Below are the code and all the weights of a small trained network. Each question names an input and a class and asks about switching units off, where a switched-off unit gives its printed mean instead of its output.

import numpy as np


def w(rows, s, z=0):
    codes = np.array(rows[::2]) - 128.0
    scale = np.full(codes.shape[1], s)
    scale[-1] = z or s
    return codes * scale


def norm(h):
    return h / np.sqrt((h * h).mean(-1, keepdims=True) + 1e-5)


def f(y):
    return y / 2 * (1 + np.tanh(0.7978845608 * (y + 0.044715 * y**3)))


def log_softmax(a):
    a = a - a.max(-1, keepdims=True)
    return a - np.log(np.exp(a).sum(-1, keepdims=True))


def net(x, mask):
    res = np.array(x, float).reshape(1, 7) / 4 @ E
    u = 0
    for l in range(3):
        y = f(norm(res) @ A[l][:, :-1].T + A[l][:, -1])
        res = res + np.where(mask[u : u + 11], y, B[l][:, -1]) @ B[l][:, :-1]
        u += 11
    return log_softmax(norm(res)[-1] @ U[:, :-1].T + U[:, -1])


A, B = {}, {}
E = w([
[68,102,184,40,134],'x0',
[175,180,127,28,63],'x1',
[111,115,51,53,174],'x2',
[127,100,148,111,73],'x3',
[114,95,78,127,43],'x4',
[254,122,185,86,217],'x5',
[114,23,107,100,75],'x6',
],0.00065)
A[0] = w([
[103,118,128,65,101,59],'L0N1',
[114,133,157,207,28,162],'L0N2',
[143,80,135,156,212,82],'L0N3',
[92,73,185,96,113,50],'L0N4',
[104,177,137,128,174,108],'L0N5',
[176,138,180,90,226,2],'L0N6',
[220,190,181,46,215,69],'L0N7',
[142,177,88,88,144,153],'L0N8',
[150,165,126,73,71,114],'L0N9',
[120,67,134,161,201,102],'L0N10',
[217,75,115,83,5,6],'L0N11',
],0.0024,0.00092)
B[0] = w([
[223,126,182,119,125,118],'L0N1',
[93,241,55,121,24,211],'L0N2',
[158,247,130,106,77,121],'L0N3',
[157,56,128,126,80,104],'L0N4',
[48,146,169,132,219,136],'L0N5',
[99,142,157,211,92,135],'L0N6',
[62,58,59,225,96,254],'L0N7',
[117,94,72,122,232,175],'L0N8',
[154,161,104,68,178,163],'L0N9',
[123,208,94,100,74,123],'L0N10',
[53,172,164,113,198,132],'L0N11',
],0.0013,0.00067)
A[1] = w([
[155,120,103,61,187,100],'L1N1',
[199,137,184,189,150,118],'L1N2',
[142,69,81,121,45,87],'L1N3',
[127,116,204,181,100,141],'L1N4',
[102,146,205,136,71,173],'L1N5',
[3,97,55,16,81,123],'L1N6',
[124,37,195,71,123,3],'L1N7',
[158,218,94,222,156,155],'L1N8',
[129,134,126,121,115,85],'L1N9',
[118,116,95,134,89,31],'L1N10',
[134,169,99,151,77,34],'L1N11',
],0.0029,0.00067)
B[1] = w([
[211,167,79,175,11,152],'L1N1',
[247,68,142,151,220,150],'L1N2',
[53,119,191,216,247,146],'L1N3',
[168,139,75,86,169,139],'L1N4',
[181,146,55,112,153,156],'L1N5',
[244,72,177,173,147,247],'L1N6',
[77,83,237,29,125,131],'L1N7',
[152,33,247,45,154,203],'L1N8',
[125,135,119,142,127,120],'L1N9',
[81,105,146,196,141,116],'L1N10',
[122,115,216,147,82,126],'L1N11',
],0.0015)
A[2] = w([
[105,123,101,130,126,96],'L2N1',
[76,188,163,124,226,70],'L2N2',
[193,151,77,66,47,60],'L2N3',
[136,122,45,123,142,101],'L2N4',
[122,84,130,19,137,112],'L2N5',
[171,60,103,101,39,104],'L2N6',
[179,198,159,119,115,211],'L2N7',
[144,210,48,253,148,60],'L2N8',
[88,94,146,198,188,113],'L2N9',
[61,31,105,214,78,6],'L2N10',
[77,209,130,182,20,61],'L2N11',
],0.0032,0.0012)
B[2] = w([
[140,166,140,116,176,91],'L2N1',
[23,226,111,226,155,123],'L2N2',
[70,245,62,136,75,171],'L2N3',
[186,149,69,107,158,119],'L2N4',
[86,150,204,105,24,218],'L2N5',
[62,226,180,117,181,215],'L2N6',
[75,65,71,203,75,254],'L2N7',
[96,104,190,36,108,183],'L2N8',
[125,241,110,107,47,157],'L2N9',
[40,55,3,143,159,147],'L2N10',
[247,84,188,240,48,150],'L2N11',
],0.0019,0.00085)
U = w([
[170,144,30,53,178,6],'0',
[69,77,236,22,83,206],'1',
[25,21,33,166,122,170],'2',
[247,98,199,166,213,207],'3',
[129,221,89,84,39,69],'4',
[38,226,151,193,204,76],'5',
[161,95,166,237,15,147],'6',
],0.011,0.0016)

Each question gives the input, the list of numbers given to net, and the class t.
The units are the neurons (one row each of A and B). Each row of codes is followed by its name. A weight is (code - 128) times the scale printed after its matrix; where a second scale follows, it is the last column's (A, B and U).
mask holds one flag per neuron, layer by layer. A switched-off neuron (its flag False) gives its mean, the last column of its row in B, instead of its output. The means were averaged over made-up inputs and are rounded, as every weight is.
A unit's drop is (log p(t) with every unit on - log p(t) with that unit switched off) / (log p(t) with every unit on - log p(t) with every unit switched off).
The circuit of an input: a set's keep is (log p(t) with only the set's units on - log p(t) with every unit switched off) / (log p(t) with every unit on - log p(t) with every unit switched off). Starting from the 12 units with the biggest drops (on a tie, the unit counted first), units are removed one at a time, each time the one whose removal leaves the highest keep (on an exact tie, the one counted first), for as long as the keep stays at least 0.8.
circuit, biggest first: the units of the circuit, biggest drop first
top k neurons: the k neurons with the biggest drops, biggest first
top k neurons in layer l: the k neurons of layer l with the biggest drops, biggest first
input [3,5,-1,4,-8,1,-4], class 5: circuit, biggest first	(L2N2, L0N7)
input [6,-4,6,5,5,-2,-2], class 1: top 2 neurons in layer 1	(L1N7, L1N6)
input [3,-6,5,-3,8,8,6], class 1: circuit, biggest first	(L1N7, L2N5)
input [-7,4,2,6,1,0,5], class 2: top 4 neurons	(L2N10, L1N3, L0N3, L1N10)
input [3,-4,4,-4,-6,6,-8], class 5: circuit, biggest first	(L2N2)
input [0,-1,5,2,0,-1,6], class 1: circuit, biggest first	(L2N7, L2N5)
input [3,6,5,-3,6,5,0], class 4: top 3 neurons	(L1N1, L2N3, L1N8)
input [-7,-5,0,-2,4,0,-1], class 2: circuit, biggest first	(L2N10, L2N8)
input [-6,-3,4,0,1,-8,-8], class 6: top 4 neurons	(L2N11, L0N7, L2N6, L1N11)
input [-3,-5,0,0,6,2,-1], class 2: top 3 neurons	(L2N10, L1N6, L1N8)
input [8,4,8,2,-1,2,-7], class 4: top 2 neurons	(L1N1, L1N8)
input [5,7,-4,-3,4,-4,-7], class 6: top 3 neurons in layer 2	(L2N11, L2N7, L2N9)
input [-2,-7,8,8,0,0,-4], class 0: top 2 neurons in layer 1	(L1N3, L1N7)
input [2,-3,5,-4,-5,-2,7], class 1: top 3 neurons in layer 2	(L2N7, L2N5, L2N2)
input [8,0,-1,-3,5,2,-8], class 5: top neuron in layer 2	(L2N2)
input [4,5,-6,0,-5,-4,2], class 6: top 3 neurons in layer 2	(L2N11, L2N8, L2N7)
input [-7,8,1,7,7,8,1], class 4: top 2 neurons in layer 2	(L2N3, L2N6)
